Below are the code and all the weights of a small trained network. Each question names an input and a class and asks about switching units off, where a switched-off unit gives its printed mean instead of its output.

import numpy as np


def w(rows, s, z=0):
    codes = np.array(rows[::2]) - 128.0
    scale = np.full(codes.shape[1], s)
    scale[-1] = z or s
    return codes * scale


def norm(h):
    return h / np.sqrt((h * h).mean(-1, keepdims=True) + 1e-5)


def f(y):
    return np.maximum(y, 0)


def log_softmax(a):
    a = a - a.max(-1, keepdims=True)
    return a - np.log(np.exp(a).sum(-1, keepdims=True))


def net(x, mask):
    res = np.array(x, float).reshape(1, 8) / 4 @ E
    u = 0
    for l in range(3):
        y = f(norm(res) @ A[l][:, :-1].T + A[l][:, -1])
        res = res + np.where(mask[u : u + 10], y, B[l][:, -1]) @ B[l][:, :-1]
        u += 10
    return log_softmax(norm(res)[-1] @ U[:, :-1].T + U[:, -1])


A, B = {}, {}
E = w([
[89,74,114,111],'x0',
[84,68,87,66],'x1',
[64,72,253,157],'x2',
[116,159,69,185],'x3',
[55,135,150,76],'x4',
[127,136,156,3],'x5',
[182,133,188,136],'x6',
[171,11,120,118],'x7',
],0.0051)
A[0] = w([
[152,208,77,99,46],'L0N1',
[95,14,139,205,153],'L0N2',
[86,165,119,84,111],'L0N3',
[97,186,152,49,75],'L0N4',
[185,211,210,130,65],'L0N5',
[148,203,28,253,36],'L0N6',
[157,177,187,75,189],'L0N7',
[229,121,171,125,4],'L0N8',
[89,81,104,131,112],'L0N9',
[197,192,32,76,216],'L0N10',
],0.0059,0.0014)
B[0] = w([
[49,106,103,144,188],'L0N1',
[167,218,157,100,233],'L0N2',
[156,194,12,125,172],'L0N3',
[74,114,51,172,188],'L0N4',
[119,139,101,119,209],'L0N5',
[144,133,82,169,250],'L0N6',
[214,99,116,164,204],'L0N7',
[246,55,163,138,178],'L0N8',
[77,78,254,110,166],'L0N9',
[71,102,237,125,253],'L0N10',
],0.0041,0.0035)
A[1] = w([
[179,170,96,92,206],'L1N1',
[129,152,147,175,114],'L1N2',
[138,133,94,174,79],'L1N3',
[131,64,102,77,87],'L1N4',
[111,118,152,14,207],'L1N5',
[255,125,111,138,186],'L1N6',
[127,91,170,61,154],'L1N7',
[81,115,191,157,5],'L1N8',
[126,172,172,124,131],'L1N9',
[203,104,111,79,125],'L1N10',
],0.0091,0.0024)
B[1] = w([
[68,105,193,133,197],'L1N1',
[156,80,132,126,182],'L1N2',
[180,197,152,150,170],'L1N3',
[163,147,135,46,190],'L1N4',
[165,97,73,176,245],'L1N5',
[147,137,224,130,254],'L1N6',
[181,138,61,161,216],'L1N7',
[1,47,156,192,162],'L1N8',
[35,62,131,131,173],'L1N9',
[132,113,144,83,197],'L1N10',
],0.0059,0.0048)
A[2] = w([
[187,139,111,255,97],'L2N1',
[171,107,78,65,29],'L2N2',
[197,130,113,166,224],'L2N3',
[129,197,168,119,191],'L2N4',
[116,149,178,179,151],'L2N5',
[59,192,139,97,239],'L2N6',
[75,205,83,125,73],'L2N7',
[80,182,87,105,15],'L2N8',
[134,54,71,26,36],'L2N9',
[63,236,120,60,250],'L2N10',
],0.0097,0.0021)
B[2] = w([
[90,175,100,107,254],'L2N1',
[26,129,144,99,187],'L2N2',
[117,187,176,130,225],'L2N3',
[150,102,70,121,188],'L2N4',
[94,128,67,124,225],'L2N5',
[176,73,116,131,199],'L2N6',
[190,110,108,154,189],'L2N7',
[216,122,87,137,167],'L2N8',
[68,216,124,2,230],'L2N9',
[181,33,110,134,212],'L2N10',
],0.0095,0.0051)
U = w([
[202,76,39,159,111],'0',
[124,250,103,212,137],'1',
[198,147,214,140,97],'2',
[88,145,116,41,251],'3',
[31,62,149,198,8],'4',
],0.016,0.0018)

Each question gives the input, the list of numbers given to net, and the class t.
The units are the neurons (one row each of A and B). Each row of codes is followed by its name. A weight is (code - 128) times the scale printed after its matrix; where a second scale follows, it is the last column's (A, B and U).
mask holds one flag per neuron, layer by layer. A switched-off neuron (its flag False) gives its mean, the last column of its row in B, instead of its output. The means were averaged over made-up inputs and are rounded, as every weight is.
A unit's drop is (log p(t) with every unit on - log p(t) with that unit switched off) / (log p(t) with every unit on - log p(t) with every unit switched off).
The circuit of an input: a set's keep is (log p(t) with only the set's units on - log p(t) with every unit switched off) / (log p(t) with every unit on - log p(t) with every unit switched off). Starting from the 12 units with the biggest drops (on a tie, the unit counted first), units are removed one at a time, each time the one whose removal leaves the highest keep (on an exact tie, the one counted first), for as long as the keep stays at least 0.8.
units of the circuit, in order: the units of the circuit, biggest drop first
k most important neurons: the k neurons with the biggest drops, biggest first
k most important neurons of layer l: the k neurons of layer l with the biggest drops, biggest first
drop when u is switched off: that unit's drop, to one decimal
input [2,-3,4,-2,4,7,4,-3], class 4: units of the circuit, in order => (L1N8, L1N9)
input [0,-5,-8,-8,3,4,4,0], class 2: most important neuron => (L1N6)
input [8,4,6,1,-3,0,-3,7], class 3: units of the circuit, in order => (L2N9, L1N4)
input [-4,6,1,2,0,-4,1,6], class 3: 4 most important neurons of layer 1 => (L1N4, L1N3, L1N10, L1N1)
input [-4,-3,6,1,7,6,-5,3], class 4: 2 most important neurons => (L1N8, L1N10)
input [5,-8,-7,0,-3,3,5,-1], class 2: units of the circuit, in order => (L1N6, L1N1)
input [2,1,0,7,1,-1,-2,-1], class 0: 3 most important neurons => (L1N5, L1N7, L0N7)
input [2,-4,-2,-1,-2,5,0,-1], class 2: units of the circuit, in order => (L1N6, L2N9)
input [-7,-5,7,5,6,7,-4,1], class 4: 2 most important neurons => (L1N8, L1N9)
input [3,3,1,-2,4,-1,4,-5], class 0: 2 most important neurons of layer 0 => (L0N3, L0N10)
input [5,-8,6,-3,-2,8,-1,-8], class 4: 2 most important neurons of layer 1 => (L1N9, L1N8)
input [5,-1,6,7,6,-1,-8,-6], class 0: 2 most important neurons of layer 0 => (L0N10, L0N3)
input [-2,8,0,4,-8,8,6,8], class 3: 2 most important neurons => (L2N9, L2N2)
input [2,-7,5,-7,-7,-8,-1,0], class 1: units of the circuit, in order => (L2N1)
input [-4,-3,2,1,5,-1,4,-3], class 4: 2 most important neurons of layer 1 => (L1N9, L1N2)
input [1,-4,7,-1,-2,-6,8,-1], class 4: 2 most important neurons of layer 2 => (L2N5, L2N9)
input [-1,2,-1,-7,-1,-3,1,2], class 2: drop when L1N6 is switched off => 0.4
input [4,-2,-3,-2,-8,0,-6,8], class 2: 2 most important neurons of layer 1 => (L1N6, L1N9)
input [2,0,-3,-1,-4,2,0,5], class 3: 2 most important neurons of layer 2 => (L2N9, L2N2)
input [7,-3,-1,1,2,-8,-5,-8], class 0: drop when L2N10 is switched off => 0.2
input [-6,2,-1,3,8,-6,3,6], class 1: most important neuron => (L0N10)
